Below are the code and all the weights of a small trained network. Each question names an input and a target symbol and asks about switching units off, where a switched-off unit gives its printed mean instead of its output.

import numpy as np


def w(rows, s, z=0):
    codes = np.array(rows[::2]) - 128.0
    scale = np.full(codes.shape[1], s)
    scale[-1] = z or s
    return codes * scale


def f(y):
    return np.maximum(y, 0)


def softmax(a):
    e = np.exp(a - a.max(-1, keepdims=True))
    return e / e.sum(-1, keepdims=True)


def log_softmax(a):
    a = a - a.max(-1, keepdims=True)
    return a - np.log(np.exp(a).sum(-1, keepdims=True))


def net(x, mask):
    ids = ['ΓΔΛΠΦεζηθξ'.index(c) for c in x.split()]
    T = len(ids)
    res = E[ids] + P[:T]
    u = 0
    for l in range(3):
        q, k, v = (res @ M[l].T for M in (Q, K, V))
        z = softmax(np.where(np.tri(T) > 0, q @ k.T / 3**0.5, -1e9)) @ v
        res = res + np.where(mask[u], z, O[l][:, -1]) @ O[l][:, :-1]
        u += 1
        y = f(res @ A[l][:, :-1].T + A[l][:, -1])
        res = res + np.where(mask[u : u + 4], y, B[l][:, -1]) @ B[l][:, :-1]
        u += 4
    return log_softmax(res[-1] @ U[:, :-1].T + U[:, -1])


Q, K, V, O, A, B = {}, {}, {}, {}, {}, {}
E = w([
[137,182,91,79,231,126,150,184,164],'Γ',
[53,128,122,187,163,84,110,131,120],'Δ',
[116,76,185,76,154,12,170,183,113],'Λ',
[118,151,143,113,65,74,142,46,123],'Π',
[186,179,193,6,98,161,114,72,141],'Φ',
[138,176,149,146,104,159,102,189,45],'ε',
[114,141,16,150,100,92,180,211,138],'ζ',
[172,99,234,182,134,190,88,74,164],'η',
[106,114,62,85,143,72,80,224,137],'θ',
[183,97,64,71,40,39,43,149,124],'ξ',
],0.018)
P = w([
[108,2,50,151,138,224,126,156,123],'0',
[99,93,139,136,115,176,122,133,71],'1',
[106,124,153,134,122,144,112,129,93],'2',
[97,177,201,131,111,111,117,105,71],'3',
[105,197,211,134,118,83,103,95,84],'4',
[129,192,187,135,148,63,81,82,135],'5',
[141,201,187,126,149,29,61,70,167],'6',
[144,184,162,130,161,34,52,65,209],'7',
],0.0076)
Q[0] = w([
[155,117,71,157,61,130,154,102,140],'0.h0',
[111,128,166,134,81,82,3,159,76],'0.h0',
[158,122,177,67,119,142,72,152,127],'0.h0',
],0.029)
K[0] = w([
[140,109,113,183,15,191,145,149,154],'0.h0',
[152,78,210,199,145,60,23,25,175],'0.h0',
[181,137,247,97,120,108,10,142,138],'0.h0',
],0.016)
V[0] = w([
[216,186,159,149,67,170,254,160,105],'0.h0',
[74,106,187,46,162,212,154,175,174],'0.h0',
[69,114,142,176,126,179,205,82,120],'0.h0',
],0.0082)
O[0] = w([
[204,65,55,176,152,68,62,147,189,129],'0.h0',
[163,97,47,145,190,33,111,83,85,181],'0.h0',
[106,104,103,50,171,254,146,90,206,1],'0.h0',
],0.0083,0.0057)
A[0] = w([
[121,150,75,161,57,101,249,49,166,59],'0.n0',
[122,77,157,192,195,48,178,137,160,77],'0.n1',
[149,255,51,73,68,67,210,148,100,7],'0.n2',
[141,188,119,102,202,191,96,238,166,135],'0.n3',
],0.0092,0.0016)
B[0] = w([
[188,246,87,108,2,154,83,143,141,139],'0.n0',
[160,170,210,105,100,211,188,54,91,159],'0.n1',
[131,83,90,118,182,193,103,148,211,246],'0.n2',
[120,210,210,150,152,159,117,115,37,155],'0.n3',
],0.0096,0.011)
Q[1] = w([
[50,128,8,180,74,127,218,120,147],'1.h0',
[144,205,177,99,178,69,145,179,82],'1.h0',
[98,176,96,80,46,109,118,116,113],'1.h0',
],0.019)
K[1] = w([
[74,221,1,151,43,115,249,108,75],'1.h0',
[113,174,254,155,164,134,141,76,217],'1.h0',
[95,214,154,107,4,136,117,135,122],'1.h0',
],0.014)
V[1] = w([
[107,43,193,188,18,89,168,161,189],'1.h0',
[58,67,3,103,148,229,38,52,66],'1.h0',
[143,211,133,25,185,113,91,137,185],'1.h0',
],0.0073)
O[1] = w([
[204,112,254,107,219,126,144,192,140,66],'1.h0',
[109,195,193,120,83,54,60,140,106,112],'1.h0',
[85,80,19,225,80,111,77,100,88,253],'1.h0',
],0.0056,0.0068)
A[1] = w([
[62,162,114,2,154,92,127,129,167,4],'1.n0',
[73,106,152,159,95,158,194,205,135,48],'1.n1',
[108,125,60,117,189,132,138,199,125,62],'1.n2',
[56,141,160,177,50,102,160,72,136,236],'1.n3',
],0.012,0.0021)
B[1] = w([
[159,87,84,244,188,69,127,155,74,231],'1.n0',
[141,103,17,104,119,48,95,154,199,254],'1.n1',
[220,125,189,147,151,145,172,124,141,230],'1.n2',
[168,123,145,1,227,156,114,153,148,238],'1.n3',
],0.0094,0.0043)
Q[2] = w([
[111,168,67,96,156,140,152,164,106],'2.h0',
[251,182,67,156,150,169,17,141,125],'2.h0',
[108,95,144,99,47,70,90,194,122],'2.h0',
],0.021)
K[2] = w([
[67,131,97,119,169,167,178,132,202],'2.h0',
[150,161,181,203,156,169,21,41,251],'2.h0',
[101,43,92,111,54,202,49,178,109],'2.h0',
],0.016)
V[2] = w([
[110,250,161,163,189,15,148,160,115],'2.h0',
[103,133,90,217,103,254,177,179,97],'2.h0',
[42,15,120,120,141,165,129,177,12],'2.h0',
],0.0098)
O[2] = w([
[117,170,112,251,113,37,116,65,222,49],'2.h0',
[255,192,100,96,162,92,141,140,194,7],'2.h0',
[184,136,114,178,201,221,39,129,211,35],'2.h0',
],0.0063,0.013)
A[2] = w([
[201,76,119,183,140,119,36,114,207,34],'2.n0',
[196,193,149,228,1,193,93,136,141,54],'2.n1',
[147,25,130,55,152,205,101,94,165,67],'2.n2',
[152,189,61,116,24,68,156,120,111,1],'2.n3',
],0.0094,0.0029)
B[2] = w([
[104,178,179,144,70,139,114,119,124,160],'2.n0',
[131,89,148,99,147,76,59,124,93,147],'2.n1',
[156,176,123,206,126,142,115,119,137,255],'2.n2',
[105,83,137,124,187,106,246,156,157,220],'2.n3',
],0.014,0.0099)
U = w([
[154,212,27,103,188,98,175,107,115,176],'Γ',
[53,119,125,120,253,138,142,131,158,127],'Δ',
[207,51,191,196,207,194,196,112,98,178],'Λ',
[103,193,152,43,129,148,201,150,73,106],'Π',
[140,41,52,164,102,72,187,53,28,194],'Φ',
[199,94,164,55,198,62,119,100,95,124],'ε',
[141,129,140,143,245,88,196,195,62,4],'ζ',
[94,77,236,127,185,125,188,105,116,61],'η',
[125,210,106,177,129,64,202,141,86,41],'θ',
[139,20,136,112,136,162,118,232,172,168],'ξ',
],0.0052,0.0038)

Each question gives the input, a string of symbols that net reads in full, and the target symbol t.
The units are the heads (3 rows each of Q, K, V and O) and the neurons (one row each of A and B). Each row of codes is followed by its name. A weight is (code - 128) times the scale printed after its matrix; where a second scale follows, it is the last column's (O, A, B and U).
mask holds one flag per unit, layer by layer, with each layer's heads first. A switched-off unit (its flag False) gives its mean, the last column of its rows in O or B, instead of its output. The means were averaged over made-up inputs and are rounded, as every weight is.
A unit's drop is (log p(t) with every unit on - log p(t) with that unit switched off) / (log p(t) with every unit on - log p(t) with every unit switched off).
The circuit of an input: a set's keep is (log p(t) with only the set's units on - log p(t) with every unit switched off) / (log p(t) with every unit on - log p(t) with every unit switched off). Starting from the 12 units with the biggest drops (on a tie, the unit counted first), units are removed one at a time, each time the one whose removal leaves the highest keep (on an exact tie, the one counted first), for as long as the keep stays at least 0.8.
circuit, biggest first: the units of the circuit, biggest drop first
unit that matters most: the unit with the biggest drop
top k neurons: the k neurons with the biggest drops, biggest first
k most important neurons of layer l: the k neurons of layer l with the biggest drops, biggest first
input Φ Γ θ, target Γ: 2 most important neurons of layer 0 => (0.n2, 0.n1)
input ζ θ Φ ζ Γ θ θ, target Γ: unit that matters most => 1.h0
input ζ ξ Φ η Φ Π, target Γ: circuit, biggest first => (0.n0, 1.n3, 2.n2, 0.h0)
input Φ θ Φ Φ ζ Λ, target Λ: circuit, biggest first => (1.h0, 0.n1)
input Φ Γ Δ, target Δ: top 3 neurons => (1.n3, 0.n2, 1.n1)
input η Π θ ε Δ Φ Γ, target θ: top 2 neurons => (0.n2, 1.n0)
input Φ Φ Φ Φ Φ Φ η Φ, target Λ: circuit, biggest first => (1.h0, 2.n2)
input Φ ζ Φ Φ Λ θ θ, target Λ: circuit, biggest first => (1.h0, 0.n1, 1.n2)
input ξ η θ, target ζ: circuit, biggest first => (1.h0, 1.n0)
input ξ θ θ ε, target ξ: circuit, biggest first => (0.h0, 1.n1, 2.n2, 0.n2)
input ε Π Φ θ Λ ε, target Λ: circuit, biggest first => (1.h0, 1.n2, 0.n1)
input θ ε Λ Φ ξ ε ζ, target ζ: 2 most important neurons of layer 0 => (0.n2, 0.n0)
input Γ θ Φ η Φ, target Λ: 2 most important neurons of layer 0 => (0.n3, 0.n2)
input θ Π θ ε, target Π: circuit, biggest first => (0.h0, 0.n0, 2.h0)
input θ η ξ θ Φ, target ε: top 3 neurons => (2.n2, 2.n3, 1.n1)
input Φ ζ ε, target ζ: unit that matters most => 0.n2
input θ Φ Γ, target Γ: top 2 neurons => (0.n3, 0.n1)
input ξ θ Δ Γ ξ ε, target ξ: top 2 neurons => (1.n1, 0.n2)
input ξ θ θ Φ Φ Φ θ Π, target Π: circuit, biggest first => (0.n0, 0.h0)
input Π ζ η Φ θ Φ Λ, target η: top 3 neurons => (0.n1, 1.n3, 2.n2)
input ε Φ θ ε η θ Φ ζ, target ξ: circuit, biggest first => (0.h0, 0.n2)
input Φ θ Φ Φ, target Φ: circuit, biggest first => (0.h0, 2.h0)
